Below is a small trained network, with its code and all its weights. Each question gives an input and a class and asks what happens when units are switched off, that is, made to give their printed mean instead of their output.

import numpy as np


def w(rows, s, z=0):
    codes = np.array(rows[::2]) - 128.0
    scale = np.full(codes.shape[1], s)
    scale[-1] = z or s
    return codes * scale


def f(y):
    return np.maximum(y, 0)


def log_softmax(a):
    a = a - a.max(-1, keepdims=True)
    return a - np.log(np.exp(a).sum(-1, keepdims=True))


def net(x, mask):
    res = np.array(x, float).reshape(1, 5) / 4 @ E
    y = f(res @ A[0][:, :-1].T + A[0][:, -1])
    res = res + np.where(mask, y, B[0][:, -1]) @ B[0][:, :-1]
    return log_softmax(res[-1] @ U[:, :-1].T + U[:, -1])


A, B = {}, {}
E = w([
[61,190,143,65,107,255,200,21,77,66,121],'x0',
[136,29,140,121,30,187,130,88,226,157,41],'x1',
[201,180,145,45,110,230,196,225,137,203,230],'x2',
[182,141,240,182,218,195,31,104,147,199,177],'x3',
[121,68,50,6,250,58,107,130,104,69,108],'x4',
],0.008)
A[0] = w([
[96,174,88,104,134,174,192,83,10,2,111,219],'N0',
[164,159,236,223,61,153,121,174,160,185,156,130],'N1',
[64,131,203,119,141,192,99,20,66,87,42,249],'N2',
[89,68,18,179,91,79,195,111,117,42,63,179],'N3',
[84,182,168,106,96,219,175,24,73,77,117,68],'N4',
[144,162,209,157,51,170,104,170,187,212,193,180],'N5',
[129,247,108,61,175,133,172,111,39,68,208,167],'N6',
[67,188,124,110,89,159,236,92,46,41,194,219],'N7',
[192,184,147,156,167,98,110,186,169,184,222,222],'N8',
[211,108,124,93,245,63,29,141,129,143,216,201],'N9',
[63,111,22,154,65,35,113,120,145,36,48,134],'N10',
[167,62,88,112,68,147,147,111,189,110,109,227],'N11',
[212,64,182,175,189,155,30,135,187,155,152,194],'N12',
[98,178,163,137,208,141,87,148,42,101,172,99],'N13',
[95,203,210,171,97,233,194,62,122,150,161,209],'N14',
[94,106,24,125,204,25,116,176,65,91,131,253],'N15',
[181,88,74,49,63,110,172,183,206,129,170,234],'N16',
[146,78,163,47,68,219,167,210,193,177,149,137],'N17',
],0.0079,0.0044)
B[0] = w([
[58,153,103,71,149,125,163,113,150,57,236,226],'N0',
[205,129,172,222,46,102,77,42,38,176,182,230],'N1',
[123,119,166,119,175,93,154,41,244,166,184,227],'N2',
[104,99,65,100,57,45,31,155,205,29,126,218],'N3',
[148,191,122,67,107,207,121,120,247,123,199,214],'N4',
[212,154,136,198,56,160,118,102,39,210,108,234],'N5',
[138,215,66,122,195,148,135,201,58,110,214,225],'N6',
[39,205,78,80,92,132,93,205,124,108,205,226],'N7',
[173,99,184,167,132,138,86,211,74,158,91,218],'N8',
[109,75,229,153,223,173,166,196,137,100,35,225],'N9',
[55,90,133,125,22,63,33,119,113,2,92,223],'N10',
[159,105,75,101,68,123,85,79,138,85,50,188],'N11',
[138,47,220,186,184,186,146,91,205,162,98,223],'N12',
[84,179,171,127,201,140,173,145,130,148,187,188],'N13',
[173,155,162,120,53,178,57,147,181,163,205,247],'N14',
[67,117,102,149,149,48,156,168,64,38,111,229],'N15',
[117,68,42,83,124,127,151,143,93,151,55,197],'N16',
[170,58,50,61,120,200,186,91,112,226,78,211],'N17',
],0.0075,0.016)
U = w([
[142,72,192,143,210,139,131,193,121,143,81,71],'0',
[123,189,125,81,119,222,144,114,195,135,197,74],'1',
[165,59,59,43,102,187,191,108,142,180,62,252],'2',
[99,174,93,116,214,102,197,169,44,93,171,93],'3',
[114,74,188,145,184,116,123,10,207,151,120,171],'4',
[193,124,179,192,70,161,109,94,94,196,141,143],'5',
[88,82,101,116,62,45,99,102,157,47,86,135],'6',
[126,169,74,127,64,70,145,157,91,152,147,47],'7',
],0.011,0.0032)

Each question gives the input, the list of numbers given to net, and the class t.
The units are the neurons (one row each of A and B). Each row of codes is followed by its name. A weight is (code - 128) times the scale printed after its matrix; where a second scale follows, it is the last column's (A, B and U).
mask holds one flag per neuron, in row order. A switched-off neuron (its flag False) gives its mean, the last column of its row in B, instead of its output. The means were averaged over made-up inputs and are rounded, as every weight is.
A unit's drop is (log p(t) with every unit on - log p(t) with that unit switched off) / (log p(t) with every unit on - log p(t) with every unit switched off).
The circuit of an input: a set's keep is (log p(t) with only the set's units on - log p(t) with every unit switched off) / (log p(t) with every unit on - log p(t) with every unit switched off). Starting from the 12 units with the biggest drops (on a tie, the unit counted first), units are removed one at a time, each time the one whose removal leaves the highest keep (on an exact tie, the one counted first), for as long as the keep stays at least 0.8.
circuit, biggest first: the units of the circuit, biggest drop first
unit that matters most: the unit with the biggest drop
k most important neurons: the k neurons with the biggest drops, biggest first
drop when u is switched off: that unit's drop, to one decimal
input [-6,4,-3,8,1], class 0: most important neuron -> N9
input [-5,-8,7,1,0], class 0: 2 most important neurons -> N9, N8
input [7,6,6,8,1], class 5: 3 most important neurons -> N5, N0, N1
input [4,8,4,-8,3], class 6: 2 most important neurons -> N3, N10
input [6,-4,-7,0,7], class 3: 3 most important neurons -> N6, N0, N13
input [-8,-1,-2,0,-3], class 0: circuit, biggest first -> N14, N9
input [-6,5,5,3,2], class 2: 2 most important neurons -> N17, N16
input [4,-1,-3,-6,-7], class 1: 2 most important neurons -> N4, N15
input [1,-8,-7,6,0], class 3: 4 most important neurons -> N13, N15, N6, N14
input [4,-8,-6,-4,2], class 3: 3 most important neurons -> N6, N0, N13
input [0,-8,-5,4,-3], class 3: 2 most important neurons -> N13, N6
input [-5,-5,8,8,-1], class 5: 2 most important neurons -> N1, N5
input [4,5,-4,5,-3], class 4: 4 most important neurons -> N2, N8, N6, N7
input [2,-6,7,-2,-7], class 5: 3 most important neurons -> N5, N1, N8
input [-1,4,8,5,5], class 2: circuit, biggest first -> N17
input [7,-6,-7,0,2], class 3: 4 most important neurons -> N15, N6, N14, N12
input [1,-5,-5,0,-4], class 1: 2 most important neurons -> N16, N9
input [0,-8,8,-2,-6], class 5: drop when N5 is switched off -> 0.2
input [2,2,6,3,7], class 2: drop when N17 is switched off -> 0.3
input [-5,-2,-4,3,7], class 0: unit that matters most -> N9
input [5,6,4,6,3], class 2: drop when N6 is switched off -> 0.2
input [-4,-1,-7,6,7], class 0: drop when N9 is switched off -> 0.2
